Below is a small trained network, with its code and all its weights. Each question gives an input and a target symbol and asks what happens when units are switched off, that is, made to give their printed mean instead of their output.

import numpy as np


def w(rows, s, z=0):
    codes = np.array(rows[::2]) - 128.0
    scale = np.full(codes.shape[1], s)
    scale[-1] = z or s
    return codes * scale


def softmax(a):
    e = np.exp(a - a.max(-1, keepdims=True))
    return e / e.sum(-1, keepdims=True)


def log_softmax(a):
    a = a - a.max(-1, keepdims=True)
    return a - np.log(np.exp(a).sum(-1, keepdims=True))


def net(x, mask):
    ids = ['αβδεθμπφ'.index(c) for c in x.split()]
    T = len(ids)
    res = E[ids] + P[:T]
    u = 0
    for l in range(2):
        r = res
        for j in range(3):
            rows = slice(2 * j, 2 * j + 2)
            q, k, v = (r @ M[l][rows].T for M in (Q, K, V))
            z = softmax(np.where(np.tri(T) > 0, q @ k.T / 2**0.5, -1e9)) @ v
            o = O[l][rows]
            res = res + np.where(mask[u + j], z, o[:, -1]) @ o[:, :-1]
        u += 3
    return log_softmax(res[-1] @ U[:, :-1].T + U[:, -1])


Q, K, V, O = {}, {}, {}, {}
E = w([
[204,230,171],'α',
[169,238,151],'β',
[171,68,169],'δ',
[175,177,188],'ε',
[91,21,8],'θ',
[97,172,225],'μ',
[249,137,155],'π',
[47,205,135],'φ',
],0.015)
P = w([
[199,130,162],'0',
[153,206,115],'1',
[98,136,113],'2',
[103,113,134],'3',
[113,97,135],'4',
[111,71,139],'5',
[119,71,147],'6',
[88,35,146],'7',
[135,53,164],'8',
[114,11,156],'9',
[171,47,198],'10',
[109,20,226],'11',
[87,59,254],'12',
[45,16,232],'13',
],0.0042)
Q[0] = w([
[172,144,192],'0.h1',
[37,251,124],'0.h1',
[130,150,154],'0.h2',
[129,178,195],'0.h2',
[90,1,13],'0.h3',
[106,182,188],'0.h3',
],0.01)
K[0] = w([
[86,84,141],'0.h1',
[185,147,255],'0.h1',
[217,92,64],'0.h2',
[66,77,62],'0.h2',
[141,102,53],'0.h3',
[157,196,168],'0.h3',
],0.008)
V[0] = w([
[131,162,71],'0.h1',
[110,112,197],'0.h1',
[85,214,83],'0.h2',
[186,64,123],'0.h2',
[149,169,188],'0.h3',
[150,191,249],'0.h3',
],0.012)
O[0] = w([
[139,167,176,106],'0.h1',
[128,124,46,153],'0.h1',
[160,155,185,104],'0.h2',
[30,213,37,141],'0.h2',
[108,124,107,195],'0.h3',
[125,8,118,254],'0.h3',
],0.011,0.0093)
Q[1] = w([
[83,164,200],'1.h1',
[1,147,112],'1.h1',
[170,111,244],'1.h2',
[103,167,166],'1.h2',
[67,234,172],'1.h3',
[181,211,96],'1.h3',
],0.0086)
K[1] = w([
[68,121,94],'1.h1',
[107,209,121],'1.h1',
[254,101,188],'1.h2',
[107,238,108],'1.h2',
[194,21,140],'1.h3',
[205,124,99],'1.h3',
],0.0068)
V[1] = w([
[28,152,216],'1.h1',
[72,92,151],'1.h1',
[10,215,80],'1.h2',
[189,214,86],'1.h2',
[92,79,202],'1.h3',
[245,165,131],'1.h3',
],0.011)
O[1] = w([
[240,3,74,81],'1.h1',
[191,9,7,151],'1.h1',
[162,63,151,17],'1.h2',
[47,87,96,2],'1.h2',
[180,156,104,139],'1.h3',
[59,22,132,92],'1.h3',
],0.0067,0.011)
U = w([
[124,147,166,128],'α',
[137,147,208,123],'β',
[107,126,6,69],'δ',
[134,131,109,109],'ε',
[94,121,166,98],'θ',
[212,96,61,134],'μ',
[56,203,102,253],'π',
[199,148,255,82],'φ',
],0.0097,0.0046)

Each question gives the input, a string of symbols that net reads in full, and the target symbol t.
The units are the heads (2 rows each of Q, K, V and O). Each row of codes is followed by its name. A weight is (code - 128) times the scale printed after its matrix; where a second scale follows, it is the last column's (O and U).
mask holds one flag per head, layer by layer. A switched-off head (its flag False) gives its mean, the last column of its rows in O, instead of its output. The means were averaged over made-up inputs and are rounded, as every weight is.
A unit's drop is (log p(t) with every unit on - log p(t) with that unit switched off) / (log p(t) with every unit on - log p(t) with every unit switched off).
The circuit of an input: a set's keep is (log p(t) with only the set's units on - log p(t) with every unit switched off) / (log p(t) with every unit on - log p(t) with every unit switched off). Starting from all 6 units, units are removed one at a time, each time the one whose removal leaves the highest keep (on an exact tie, the one counted first), for as long as the keep stays at least 0.8.
units of the circuit, in order: the units of the circuit, biggest drop first
unit that matters most: the unit with the biggest drop
which heads matter: for each layer, one digit per head in row order, 1 if its drop is at least 0.15 and else 0, layers parted by /
drop of u: that unit's drop, to one decimal
input μ α π δ μ π ε, target π: which heads matter : 110 / 100
input μ π δ, target π: units of the circuit, in order : [1.h1, 0.h1, 1.h2]
input μ φ ε π μ α θ δ β, target δ: units of the circuit, in order : [0.h2, 0.h3]
input μ π μ φ φ μ, target φ: which heads matter : 010 / 011
input μ α π π, target π: which heads matter : 100 / 110
input ε θ μ μ φ μ β, target μ: units of the circuit, in order : [1.h1]
input π φ μ, target φ: which heads matter : 010 / 010
input ε δ μ φ, target μ: units of the circuit, in order : [1.h1, 1.h2]
input ε μ μ μ ε, target μ: which heads matter : 001 / 100
input μ θ ε θ μ, target θ: which heads matter : 101 / 101
input φ α μ π μ π β ε ε φ μ θ, target π: which heads matter : 001 / 000
input μ φ φ β ε π, target φ: which heads matter : 110 / 000
input θ π π δ α π π π β, target δ: which heads matter : 111 / 010
input θ θ ε, target θ: units of the circuit, in order : [0.h3, 1.h2, 1.h3]
input θ φ β ε μ π μ ε μ φ μ α, target μ: unit that matters most : 1.h1
input φ ε μ ε μ ε, target μ: which heads matter : 001 / 101
input μ μ π β φ π δ μ π β μ π ε, target π: which heads matter : 110 / 110
input α μ β, target μ: drop of 1.h3 : 0.3
input θ θ α, target θ: drop of 0.h3 : 1.3
input μ φ φ φ ε, target φ: unit that matters most : 0.h2
input ε π θ π μ μ δ, target φ: drop of 1.h1 : -0.1
